Below are the code and all the weights of a small trained network. Each question names an input and a class and asks about switching units off, where a switched-off unit gives its printed mean instead of its output.

import numpy as np


def w(rows, s, z=0):
    codes = np.array(rows[::2]) - 128.0
    scale = np.full(codes.shape[1], s)
    scale[-1] = z or s
    return codes * scale


def f(y):
    return np.maximum(y, 0)


def log_softmax(a):
    a = a - a.max(-1, keepdims=True)
    return a - np.log(np.exp(a).sum(-1, keepdims=True))


def net(x, mask):
    res = np.array(x, float).reshape(1, 6) / 4 @ E
    y = f(res @ A[0][:, :-1].T + A[0][:, -1])
    res = res + np.where(mask, y, B[0][:, -1]) @ B[0][:, :-1]
    return log_softmax(res[-1] @ U[:, :-1].T + U[:, -1])


A, B = {}, {}
E = w([
[131,126,127],'x0',
[73,11,104],'x1',
[206,116,44],'x2',
[128,130,127],'x3',
[48,166,67],'x4',
[128,130,127],'x5',
],0.011)
A[0] = w([
[170,116,79,68],'neuron 0',
[145,125,108,89],'neuron 1',
[152,140,43,86],'neuron 2',
[110,91,156,172],'neuron 3',
[157,154,20,118],'neuron 4',
[177,50,43,121],'neuron 5',
[159,195,154,60],'neuron 6',
[121,52,138,56],'neuron 7',
[73,150,191,59],'neuron 8',
[194,99,186,63],'neuron 9',
[68,167,56,22],'neuron 10',
[108,168,110,48],'neuron 11',
[44,125,223,62],'neuron 12',
[185,99,170,158],'neuron 13',
[138,183,139,63],'neuron 14',
[102,176,82,120],'neuron 15',
[68,53,85,57],'neuron 16',
[140,124,132,248],'neuron 17',
[71,147,141,123],'neuron 18',
[152,118,116,72],'neuron 19',
[68,182,43,73],'neuron 20',
[177,116,186,91],'neuron 21',
[198,123,55,93],'neuron 22',
[151,143,147,91],'neuron 23',
[192,98,186,62],'neuron 24',
[134,255,136,50],'neuron 25',
[152,242,140,55],'neuron 26',
[137,216,130,64],'neuron 27',
[78,89,115,120],'neuron 28',
[176,74,178,72],'neuron 29',
[119,44,138,65],'neuron 30',
[71,61,77,80],'neuron 31',
],0.013)
B[0] = w([
[133,101,179,151],'neuron 0',
[128,124,138,132],'neuron 1',
[124,114,189,167],'neuron 2',
[135,186,134,186],'neuron 3',
[117,147,179,196],'neuron 4',
[123,170,183,223],'neuron 5',
[197,103,112,156],'neuron 6',
[181,104,96,154],'neuron 7',
[127,70,165,153],'neuron 8',
[85,76,106,161],'neuron 9',
[83,9,99,146],'neuron 10',
[137,90,117,130],'neuron 11',
[155,118,188,178],'neuron 12',
[86,127,85,198],'neuron 13',
[166,126,119,142],'neuron 14',
[100,133,106,160],'neuron 15',
[188,114,100,178],'neuron 16',
[111,241,105,250],'neuron 17',
[110,157,168,160],'neuron 18',
[127,105,147,130],'neuron 19',
[42,33,89,167],'neuron 20',
[100,89,99,161],'neuron 21',
[117,113,198,188],'neuron 22',
[134,86,103,137],'neuron 23',
[55,30,115,160],'neuron 24',
[173,102,120,176],'neuron 25',
[180,106,116,176],'neuron 26',
[169,110,116,158],'neuron 27',
[176,162,123,172],'neuron 28',
[108,62,91,159],'neuron 29',
[177,130,102,163],'neuron 30',
[209,122,102,184],'neuron 31',
],0.011,0.013)
U = w([
[233,121,104,31],'0',
[86,75,106,115],'1',
[144,163,146,252],'2',
[154,130,247,2],'3',
[142,164,135,226],'4',
],0.012,0.009)

Each question gives the input, the list of numbers given to net, and the class t.
The units are the neurons (one row each of A and B). Each row of codes is followed by its name. A weight is (code - 128) times the scale printed after its matrix; where a second scale follows, it is the last column's (A, B and U).
mask holds one flag per neuron, in row order. A switched-off neuron (its flag False) gives its mean, the last column of its row in B, instead of its output. The means were averaged over made-up inputs and are rounded, as every weight is.
A unit's drop is (log p(t) with every unit on - log p(t) with that unit switched off) / (log p(t) with every unit on - log p(t) with every unit switched off).
The circuit of an input: a set's keep is (log p(t) with only the set's units on - log p(t) with every unit switched off) / (log p(t) with every unit on - log p(t) with every unit switched off). Starting from the 12 units with the biggest drops (on a tie, the unit counted first), units are removed one at a time, each time the one whose removal leaves the highest keep (on an exact tie, the one counted first), for as long as the keep stays at least 0.8.
units of the circuit, in order: the units of the circuit, biggest drop first
most important unit: the unit with the biggest drop
k most important neurons: the k neurons with the biggest drops, biggest first
drop when u is switched off: that unit's drop, to one decimal
input [6,-5,-8,2,6,-2], class 3: 2 most important neurons => [neuron 12; neuron 8]
input [1,-5,8,-3,0,7], class 3: units of the circuit, in order => [neuron 22; neuron 4]
input [-1,-1,5,-3,1,2], class 3: units of the circuit, in order => [neuron 22; neuron 4; neuron 2; neuron 13]
input [5,8,-6,-3,-7,-5], class 0: units of the circuit, in order => [neuron 30; neuron 7]
input [2,-1,1,7,8,0], class 1: units of the circuit, in order => [neuron 20]
input [6,-7,-2,4,-6,5], class 0: units of the circuit, in order => [neuron 6; neuron 26]
input [3,-2,-6,-6,2,6], class 3: 3 most important neurons => [neuron 12; neuron 8; neuron 13]
input [-1,-3,-3,0,7,-5], class 1: 2 most important neurons => [neuron 20; neuron 10]
input [2,8,-7,-8,5,5], class 0: 2 most important neurons => [neuron 31; neuron 16]
input [1,-8,-3,3,2,-1], class 0: drop when neuron 4 is switched off => 0.0
input [-4,-1,-8,-1,5,-3], class 3: drop when neuron 12 is switched off => 0.6
input [3,2,7,4,-1,3], class 3: drop when neuron 22 is switched off => 0.1
input [3,-4,1,3,8,-5], class 1: drop when neuron 20 is switched off => 0.3
input [-2,-6,-8,-1,-8,8], class 1: most important unit => neuron 24
